Here is a tiny trained network, its code and every weight. The questions are about switching its units off for an input and a class, where a switched-off unit gives its printed mean instead of its output.

import numpy as np


def w(rows, s, z=0):
    codes = np.array(rows[::2]) - 128.0
    scale = np.full(codes.shape[1], s)
    scale[-1] = z or s
    return codes * scale


def norm(h):
    return h / np.sqrt((h * h).mean(-1, keepdims=True) + 1e-5)


def f(y):
    return y / 2 * (1 + np.tanh(0.7978845608 * (y + 0.044715 * y**3)))


def log_softmax(a):
    a = a - a.max(-1, keepdims=True)
    return a - np.log(np.exp(a).sum(-1, keepdims=True))


def net(x, mask):
    res = np.array(x, float).reshape(1, 6) / 4 @ E
    u = 0
    for l in range(2):
        y = f(norm(res) @ A[l][:, :-1].T + A[l][:, -1])
        res = res + np.where(mask[u : u + 13], y, B[l][:, -1]) @ B[l][:, :-1]
        u += 13
    return log_softmax(norm(res)[-1] @ U[:, :-1].T + U[:, -1])


A, B = {}, {}
E = w([
[101,112,1,141,162,118],'x0',
[97,68,160,182,59,121],'x1',
[130,160,138,77,58,72],'x2',
[64,168,130,158,182,87],'x3',
[137,184,138,157,56,148],'x4',
[217,188,120,171,151,99],'x5',
],0.011)
A[0] = w([
[7,133,154,101,187,119,98],'L0N0',
[148,142,203,100,137,118,62],'L0N1',
[107,33,133,84,91,142,18],'L0N2',
[111,110,190,120,78,173,117],'L0N3',
[72,110,142,166,167,157,17],'L0N4',
[137,124,142,196,138,104,9],'L0N5',
[88,192,141,79,141,115,83],'L0N6',
[136,210,113,111,68,111,4],'L0N7',
[105,51,136,196,148,118,40],'L0N8',
[97,30,106,80,52,95,2],'L0N9',
[82,60,131,242,148,122,99],'L0N10',
[38,116,127,121,164,193,36],'L0N11',
[52,155,130,96,137,84,15],'L0N12',
],0.012,0.0071)
B[0] = w([
[35,138,165,110,167,112,240],'L0N0',
[152,70,175,144,118,96,175],'L0N1',
[117,119,80,92,61,163,189],'L0N2',
[174,104,68,99,199,135,248],'L0N3',
[68,106,117,159,118,114,143],'L0N4',
[156,90,129,156,78,189,116],'L0N5',
[102,97,127,116,106,44,151],'L0N6',
[129,182,100,203,83,137,153],'L0N7',
[112,199,125,183,90,109,170],'L0N8',
[99,61,94,43,4,178,210],'L0N9',
[94,145,122,254,142,176,252],'L0N10',
[103,101,180,157,177,134,186],'L0N11',
[112,173,202,102,155,121,135],'L0N12',
],0.0093,0.0042)
A[1] = w([
[174,249,98,132,48,117,2],'L1N0',
[76,125,80,112,217,149,152],'L1N1',
[160,148,97,213,53,85,134],'L1N2',
[202,137,208,116,113,121,49],'L1N3',
[121,120,114,60,121,221,105],'L1N4',
[197,81,199,94,146,146,114],'L1N5',
[194,102,213,143,127,114,62],'L1N6',
[108,18,119,112,42,105,96],'L1N7',
[132,152,114,198,73,90,110],'L1N8',
[78,208,151,82,125,85,99],'L1N9',
[149,174,147,142,183,131,87],'L1N10',
[186,106,23,103,218,103,83],'L1N11',
[166,118,170,84,100,104,73],'L1N12',
],0.013,0.0089)
B[1] = w([
[173,169,186,6,96,99,188],'L1N0',
[146,117,94,159,92,68,243],'L1N1',
[164,178,143,80,189,217,254],'L1N2',
[113,170,148,180,75,68,185],'L1N3',
[175,64,159,147,87,161,194],'L1N4',
[138,120,151,187,97,103,212],'L1N5',
[135,182,139,180,76,109,186],'L1N6',
[75,194,54,106,71,132,236],'L1N7',
[126,127,141,91,190,203,198],'L1N8',
[166,70,192,82,142,140,167],'L1N9',
[85,145,100,113,101,112,157],'L1N10',
[169,112,61,96,166,89,205],'L1N11',
[84,159,101,176,111,113,158],'L1N12',
],0.013,0.0058)
U = w([
[175,184,203,214,74,80,187],'0',
[73,89,222,53,181,42,73],'1',
[80,92,87,77,28,181,215],'2',
[200,219,189,18,142,140,87],'3',
[7,88,117,243,184,115,85],'4',
[230,31,146,165,113,176,4],'5',
[194,111,29,119,212,50,171],'6',
[158,175,122,213,212,250,152],'7',
],0.02,0.0043)

Each question gives the input, the list of numbers given to net, and the class t.
The units are the neurons (one row each of A and B). Each row of codes is followed by its name. A weight is (code - 128) times the scale printed after its matrix; where a second scale follows, it is the last column's (A, B and U).
mask holds one flag per neuron, layer by layer. A switched-off neuron (its flag False) gives its mean, the last column of its row in B, instead of its output. The means were averaged over made-up inputs and are rounded, as every weight is.
A unit's drop is (log p(t) with every unit on - log p(t) with that unit switched off) / (log p(t) with every unit on - log p(t) with every unit switched off).
The circuit of an input: a set's keep is (log p(t) with only the set's units on - log p(t) with every unit switched off) / (log p(t) with every unit on - log p(t) with every unit switched off). Starting from the 12 units with the biggest drops (on a tie, the unit counted first), units are removed one at a time, each time the one whose removal leaves the highest keep (on an exact tie, the one counted first), for as long as the keep stays at least 0.8.
circuit, biggest first: the units of the circuit, biggest drop first
most important unit: the unit with the biggest drop
top k neurons: the k neurons with the biggest drops, biggest first
top k neurons in layer l: the k neurons of layer l with the biggest drops, biggest first
drop when u is switched off: that unit's drop, to one decimal
input [-4,-7,-2,-3,3,5], class 0: most important unit => L1N3
input [-1,-2,-1,-5,2,-3], class 5: top 3 neurons => [L1N4 L0N3 L0N6]
input [6,-1,-4,-2,7,-5], class 4: circuit, biggest first => [L0N9 L0N11 L1N2]
input [-4,8,2,-7,8,7], class 3: top 2 neurons => [L1N2 L1N0]
input [0,6,0,1,-8,2], class 7: circuit, biggest first => [L0N8 L1N2]
input [-4,7,3,8,-4,2], class 4: top 2 neurons in layer 0 => [L0N10 L0N0]
input [-6,-6,5,-3,4,-1], class 0: top 2 neurons => [L0N1 L1N3]
input [5,-4,3,6,-4,-5], class 1: top 2 neurons => [L0N0 L1N9]
input [-7,1,7,3,8,-3], class 3: top 2 neurons => [L0N7 L1N0]
input [-1,-8,6,-7,-3,-3], class 2: top 2 neurons in layer 0 => [L0N3 L0N6]
input [-5,-8,-2,0,4,-5], class 1: top 2 neurons in layer 0 => [L0N6 L0N0]
input [7,-4,-8,-5,0,-7], class 6: top 3 neurons => [L1N11 L1N1 L0N9]
input [0,1,-4,4,5,-1], class 4: top 2 neurons in layer 0 => [L0N0 L0N11]
input [2,1,6,-7,3,1], class 3: circuit, biggest first => [L1N2]
input [0,-2,-6,2,2,5], class 6: top 3 neurons => [L1N11 L0N8 L0N7]
input [-3,6,4,8,1,1], class 1: top 2 neurons in layer 0 => [L0N0 L0N12]
input [-6,-2,2,7,4,2], class 3: top 3 neurons in layer 0 => [L0N7 L0N11 L0N0]
input [3,-3,-5,4,6,1], class 6: top 2 neurons in layer 1 => [L1N1 L1N11]
input [-5,7,7,1,4,2], class 3: top 2 neurons => [L1N2 L0N7]
input [0,2,-6,-2,7,-4], class 7: most important unit => L0N10
input [3,-1,5,2,1,-2], class 1: drop when L1N9 is switched off => 0.1
